Here is a tiny trained network, its code and every weight. The questions are about switching its units off for an input and a target symbol, where a switched-off unit gives its printed mean instead of its output.

import numpy as np


def w(rows, s, z=0):
    codes = np.array(rows[::2]) - 128.0
    scale = np.full(codes.shape[1], s)
    scale[-1] = z or s
    return codes * scale


def f(y):
    return np.maximum(y, 0)


def softmax(a):
    e = np.exp(a - a.max(-1, keepdims=True))
    return e / e.sum(-1, keepdims=True)


def log_softmax(a):
    a = a - a.max(-1, keepdims=True)
    return a - np.log(np.exp(a).sum(-1, keepdims=True))


def net(x, mask):
    ids = ['βεησφψω'.index(c) for c in x.split()]
    T = len(ids)
    res = E[ids] + P[:T]
    u = 0
    for l in range(2):
        r = res
        for j in range(2):
            rows = slice(2 * j, 2 * j + 2)
            q, k, v = (r @ M[l][rows].T for M in (Q, K, V))
            z = softmax(np.where(np.tri(T) > 0, q @ k.T / 2**0.5, -1e9)) @ v
            o = O[l][rows]
            res = res + np.where(mask[u + j], z, o[:, -1]) @ o[:, :-1]
        u += 2
        y = f(res @ A[l][:, :-1].T + A[l][:, -1])
        res = res + np.where(mask[u : u + 8], y, B[l][:, -1]) @ B[l][:, :-1]
        u += 8
    return log_softmax(res[-1] @ U[:, :-1].T + U[:, -1])


Q, K, V, O, A, B = {}, {}, {}, {}, {}, {}
E = w([
[96,49,154,84,146,21,163,149,113,140],'β',
[130,145,190,69,132,57,169,106,194,87],'ε',
[111,159,72,71,136,63,218,116,43,99],'η',
[100,133,80,153,133,6,176,122,189,186],'σ',
[27,69,106,168,110,116,111,85,145,173],'φ',
[148,182,161,202,81,143,115,168,108,123],'ψ',
[132,194,64,180,157,147,99,108,133,191],'ω',
],0.017)
P = w([
[43,142,120,102,139,115,129,219,153,112],'0',
[121,149,64,135,127,87,120,119,102,98],'1',
[117,156,82,108,124,126,116,118,118,101],'2',
[121,149,70,119,93,121,131,106,126,119],'3',
[138,143,114,117,104,144,138,116,198,91],'4',
[110,138,122,135,121,125,122,119,128,127],'5',
[132,108,122,137,127,137,150,138,164,92],'6',
[149,131,60,108,94,163,135,136,116,105],'7',
[139,152,141,74,115,141,137,38,2,150],'8',
[142,127,101,135,132,118,117,144,139,166],'9',
[147,94,173,105,112,144,131,116,128,116],'10',
[169,144,125,146,106,133,152,119,157,166],'11',
[162,81,122,145,93,129,158,125,125,177],'12',
[152,85,106,120,116,128,134,161,145,144],'13',
],0.013)
Q[0] = w([
[106,191,44,72,98,128,171,110,153,198],'L0H1',
[136,175,162,1,172,40,54,160,102,124],'L0H1',
[157,72,88,84,127,8,161,3,200,86],'L0H2',
[76,162,86,186,101,208,19,80,95,99],'L0H2',
],0.0052)
K[0] = w([
[187,170,202,154,62,99,214,175,104,153],'L0H1',
[86,116,130,83,149,100,189,89,141,133],'L0H1',
[184,92,111,162,115,176,222,156,177,100],'L0H2',
[99,207,255,213,174,99,243,159,58,247],'L0H2',
],0.0045)
V[0] = w([
[114,76,107,115,171,28,102,128,109,142],'L0H1',
[182,101,191,193,187,176,162,92,143,132],'L0H1',
[100,145,82,151,86,175,135,121,131,176],'L0H2',
[136,126,203,145,155,108,118,50,37,254],'L0H2',
],0.0059)
O[0] = w([
[58,153,68,186,117,33,212,78,143,179,211],'L0H1',
[96,147,63,147,216,159,19,99,136,86,3],'L0H1',
[138,166,75,124,81,168,180,29,137,140,132],'L0H2',
[231,73,119,254,172,189,71,214,77,159,65],'L0H2',
],0.0084,0.0057)
A[0] = w([
[144,130,33,157,43,244,71,2,110,139,249],'L0N1',
[159,105,153,4,128,47,128,101,108,138,254],'L0N2',
[100,198,170,97,104,74,100,217,188,91,204],'L0N3',
[31,50,107,89,127,145,235,103,198,161,225],'L0N4',
[190,183,136,134,103,102,160,91,177,120,197],'L0N5',
[49,48,51,67,111,124,173,196,68,104,155],'L0N6',
[115,85,150,81,95,172,148,139,107,67,133],'L0N7',
[146,197,206,227,132,149,145,120,105,143,233],'L0N8',
],0.0064,0.0019)
B[0] = w([
[184,100,153,164,109,103,55,102,188,126,154],'L0N1',
[195,122,153,179,147,33,41,162,118,87,207],'L0N2',
[91,125,129,150,85,122,100,148,55,69,170],'L0N3',
[156,233,119,141,103,34,71,151,140,167,249],'L0N4',
[113,142,34,138,122,116,65,168,90,151,183],'L0N5',
[174,121,166,148,195,104,178,92,129,194,187],'L0N6',
[157,91,150,160,108,116,162,156,192,171,136],'L0N7',
[138,1,73,87,100,144,116,157,122,162,151],'L0N8',
],0.0076,0.016)
Q[1] = w([
[44,52,92,134,149,160,66,143,86,148],'L1H1',
[122,105,52,145,128,71,96,62,198,99],'L1H1',
[3,58,152,144,146,211,151,48,172,96],'L1H2',
[153,151,184,226,129,188,114,53,195,139],'L1H2',
],0.0065)
K[1] = w([
[104,152,150,178,120,144,64,175,132,172],'L1H1',
[143,103,145,82,111,147,86,193,168,201],'L1H1',
[27,200,103,96,76,1,143,112,78,102],'L1H2',
[135,197,129,116,132,98,100,78,157,160],'L1H2',
],0.0052)
V[1] = w([
[185,198,117,80,57,94,19,94,180,97],'L1H1',
[231,39,71,83,128,125,76,47,237,117],'L1H1',
[94,71,42,77,2,235,153,179,38,81],'L1H2',
[171,149,164,92,178,86,178,77,198,130],'L1H2',
],0.0053)
O[1] = w([
[170,120,50,168,91,150,118,128,153,206,247],'L1H1',
[202,84,139,208,142,83,164,112,35,77,63],'L1H1',
[152,77,58,90,185,35,211,61,164,1,93],'L1H2',
[60,203,72,73,66,94,125,159,146,203,102],'L1H2',
],0.0081,0.014)
A[1] = w([
[165,93,93,220,158,66,131,119,26,131,250],'L1N1',
[26,154,115,96,47,172,35,137,116,116,80],'L1N2',
[124,46,201,143,151,158,209,190,202,73,129],'L1N3',
[177,36,184,156,107,84,53,83,182,109,217],'L1N4',
[121,105,204,75,73,141,111,132,57,186,221],'L1N5',
[138,41,102,149,170,113,139,65,219,70,54],'L1N6',
[171,150,116,75,180,62,171,29,169,23,107],'L1N7',
[19,132,253,117,132,213,167,188,152,89,129],'L1N8',
],0.0057,0.0015)
B[1] = w([
[78,142,137,145,18,40,162,201,222,66,253],'L1N1',
[79,65,38,88,82,80,72,59,106,179,232],'L1N2',
[101,114,210,139,116,152,198,101,131,202,136],'L1N3',
[123,129,2,93,172,166,227,182,169,238,213],'L1N4',
[73,56,155,203,69,235,147,139,55,56,209],'L1N5',
[155,81,215,161,178,88,119,173,34,162,196],'L1N6',
[47,108,60,195,190,192,115,152,125,113,233],'L1N7',
[202,182,100,205,120,97,149,120,187,133,131],'L1N8',
],0.0066,0.012)
U = w([
[116,77,159,23,124,53,26,154,142,72,3],'β',
[59,42,120,130,98,114,135,160,194,61,174],'ε',
[130,139,197,160,170,111,94,81,190,137,231],'η',
[112,168,138,1,151,93,171,185,60,138,104],'σ',
[176,192,225,28,79,34,112,163,186,75,155],'φ',
[118,119,239,163,153,81,67,168,131,96,65],'ψ',
[81,136,117,10,197,98,112,77,196,191,98],'ω',
],0.005,0.0021)

Each question gives the input, a string of symbols that net reads in full, and the target symbol t.
The units are the heads (2 rows each of Q, K, V and O) and the neurons (one row each of A and B). Each row of codes is followed by its name. A weight is (code - 128) times the scale printed after its matrix; where a second scale follows, it is the last column's (O, A, B and U).
mask holds one flag per unit, layer by layer, with each layer's heads first. A switched-off unit (its flag False) gives its mean, the last column of its rows in O or B, instead of its output. The means were averaged over made-up inputs and are rounded, as every weight is.
A unit's drop is (log p(t) with every unit on - log p(t) with that unit switched off) / (log p(t) with every unit on - log p(t) with every unit switched off).
most important unit: the unit with the biggest drop
k most important neurons: the k neurons with the biggest drops, biggest first
which heads matter: for each layer, one digit per head in row order, 1 if its drop is at least 0.15 and else 0, layers parted by /
drop when u is switched off: that unit's drop, to one decimal
input β σ ω ψ η, target ε: which heads matter => 10 / 01
input ψ ε η ψ ψ ε, target ε: 2 most important neurons => L1N7, L0N4
input ψ φ σ ψ ω η ψ ε, target ε: 3 most important neurons => L0N4, L1N7, L0N8
input β σ ε φ σ, target ω: which heads matter => 10 / 11
input β φ ε β, target ψ: which heads matter => 00 / 01
input ε β φ β φ ε, target β: 2 most important neurons => L1N2, L0N6
input ω ω ε β ψ φ φ, target η: most important unit => L1H1
input ω ψ η η σ β ψ σ σ, target ε: which heads matter => 00 / 01
input η β ω ω σ ε ω σ σ σ φ η σ η, target φ: 3 most important neurons => L0N2, L0N4, L1N7
input σ σ σ σ σ β β ψ ω ω β, target φ: which heads matter => 01 / 00
input η η σ σ, target ω: which heads matter => 00 / 11
input φ σ ε, target β: 3 most important neurons => L1N2, L0N3, L0N6
input η β ε η ω, target ω: 3 most important neurons => L1N1, L0N2, L1N5
input β η φ σ η η ψ φ σ, target ε: most important unit => L1H2
input β β ψ β ψ σ σ ε φ ψ ψ, target ε: which heads matter => 00 / 00
input η σ β β, target ψ: 2 most important neurons => L1N5, L0N2
input β ε ε β ψ η φ, target ω: 2 most important neurons => L0N4, L1N1
input σ η σ ε ω ψ η η, target ε: drop when L0H1 is switched off => 0.0
input ψ η η ε ψ σ ε σ η ω ε ω η, target φ: drop when L0N1 is switched off => 0.1
input ε η φ σ σ φ ω, target ω: most important unit => L0N2
input σ ε ω σ β ω ψ ε β, target ε: drop when L1N1 is switched off => 0.7
input σ β ε ω σ ψ σ η φ ψ, target ε: drop when L0N4 is switched off => 0.5
